Each row is followed by its class.
[-4.4 -28.9 -4.7 4.2 2.8 -6.6 -3.7 -5.5 -18.0 7.1 3.4 4.8 3.9 -7.7 10.0 -3.1 -7.5 -14.2 -8.8 8.6 -14.2 3.5 -1.0 21.5 -8.4 -4.5 19.7 -5.8 10.2 -7.9 11.2]
Q421
[20.3 -21.1 -16.7 -6.1 -1.1 -7.2 -8.9 -1.3 0.7 -2.5 -10.2 4.8 -0.8 -0.8 -13.7 3.1 -4.6 -11.7 -1.2 1.0 -17.4 3.3 -3.0 -20.0 -1.6 -11.0 -2.5 8.4 -6.5 -2.3 -29.1]
Q597
[-16.1 -25.3 -15.4 9.2 3.9 -5.2 -7.2 -16.1 -12.9 16.8 16.0 -11.0 -4.9 -3.7 4.5 -0.5 -6.9 -2.0 -1.8 -4.0 -1.3 6.7 2.1 12.9 -14.5 -13.4 16.2 0.1 31.6 -3.1 -9.3]
Q421
[-18.7 -22.9 -20.4 5.9 -6.6 -6.2 -7.1 6.9 -3.2 -0.1 33.2 -5.7 -5.7 -3.5 -18.0 -10.0 -1.5 7.0 -2.7 -4.4 5.6 6.0 -4.4 24.1 -1.6 -21.3 2.5 -1.6 64.0 -2.8 -11.6]
Q421
[13.6 -19.4 -5.5 -4.4 -9.0 -4.2 -2.4 20.6 -1.8 -21.4 2.0 12.9 12.5 -2.8 -2.7 0.4 3.7 28.9 3.9 -11.4 1.0 -0.5 -1.3 -14.4 -17.6 -9.9 -8.2 -3.8 7.3 -4.8 8.2]
Q297
[4.0 -8.9 -3.2 -5.1 -8.5 -2.0 1.9 13.8 6.5 -12.7 -1.5 3.6 5.1 0.6 -16.8 -1.9 1.4 25.2 -0.1 -8.7 -0.4 -10.5 -0.8 -18.9 -11.0 -3.7 -5.2 -0.3 -19.4 -0.3 -18.8]
Q297
[4.1 -12.4 -18.9 0.5 1.2 -6.5 -8.9 2.1 2.2 6.4 1.9 -5.0 -7.0 0.8 -19.7 0.5 -4.1 -10.1 -7.0 -0.2 -0.8 0.7 -5.4 -6.3 6.1 -12.1 3.0 3.6 7.3 -1.4 -51.8]
Q597
[15.1 -20.1 -6.1 -7.7 2.0 -5.1 -4.7 -8.3 -3.6 -2.4 -2.9 2.1 -4.6 -0.6 -8.4 1.9 -3.7 -17.2 0.4 5.8 -13.9 9.3 0.1 -6.5 1.8 -15.0 -0.6 3.0 15.1 -3.6 -17.8]
Q597
[-3.5 -28.6 -3.3 -1.1 -0.9 -5.7 -0.6 -6.4 -12.4 2.4 11.5 1.2 4.1 -5.4 3.6 -4.9 -2.3 7.4 -3.1 3.5 -4.4 0.8 -1.1 16.4 -6.9 -8.9 7.9 -2.3 25.9 -5.3 7.6]
Q421
[8.3 -27.2 -2.6 -1.3 -8.9 -4.2 3.5 3.6 14.0 -12.1 4.0 6.1 2.7 0.1 -13.6 -9.0 3.3 29.7 6.9 -10.7 -10.6 -7.8 -3.6 -12.3 -3.6 -6.4 -8.8 6.3 6.0 -0.9 -5.7]
Q297
[0.8 -17.5 -1.7 -4.1 -4.0 0.6 -2.6 1.1 -21.1 -2.1 11.5 2.0 7.7 -5.4 10.6 -0.9 -4.1 5.8 -4.9 0.1 0.7 0.0 -0.3 13.1 -10.6 -4.8 5.5 -11.7 11.3 -3.9 20.7]
Q421
[-9.4 -19.1 1.4 1.5 -3.4 -2.6 -2.8 -0.4 -19.9 -4.9 13.6 3.8 2.3 -5.1 9.0 -3.1 -4.1 -6.9 -5.1 6.1 -0.9 5.6 2.6 24.9 -9.9 -9.6 6.8 -8.0 23.2 -5.8 19.5]
Q421
[12.3 -25.0 -7.9 -1.6 -0.9 -3.9 -3.8 -1.9 -0.7 -2.1 2.4 -4.5 -3.7 0.8 -17.9 0.4 -3.8 -5.1 -8.2 -0.6 -5.7 -4.7 -4.2 -9.4 9.1 -18.0 -1.5 6.3 -4.8 -2.2 -53.6]
Q597
[26.8 -35.4 -17.2 -5.0 1.4 -7.6 -2.7 2.6 5.5 3.9 -3.6 -2.9 -5.7 1.5 -21.6 -1.1 -6.1 -2.0 -4.5 0.0 -12.7 -4.4 -8.9 -19.6 10.4 -13.9 -0.5 10.2 -3.8 -2.5 -55.6]
Q597
[-14.7 -1.3 2.3 6.2 1.8 -5.9 -9.6 -5.5 -12.9 -7.6 -3.4 6.9 7.2 -4.2 12.3 -1.8 -1.1 -11.6 -3.2 7.2 0.2 11.3 5.7 19.2 -14.5 -3.5 6.9 -6.9 12.2 -4.4 13.7]
Q421
[-12.2 -20.7 -5.3 6.9 -4.5 -9.0 -4.4 7.6 -1.8 -13.5 7.1 13.5 2.7 -5.2 -3.1 -11.0 1.1 -2.1 -1.6 7.0 -8.6 5.0 -1.3 24.9 -2.6 -7.2 2.5 -4.5 27.1 -6.1 14.0]
Q421
[0.6 -37.3 0.3 2.2 -3.6 -3.5 -1.4 -0.6 -10.6 -8.5 7.2 11.6 0.4 -4.3 6.4 -9.2 -6.0 -4.2 0.5 1.1 -13.7 1.8 0.2 17.9 -10.1 -13.5 4.7 -0.5 7.1 -3.8 11.6]
Q421
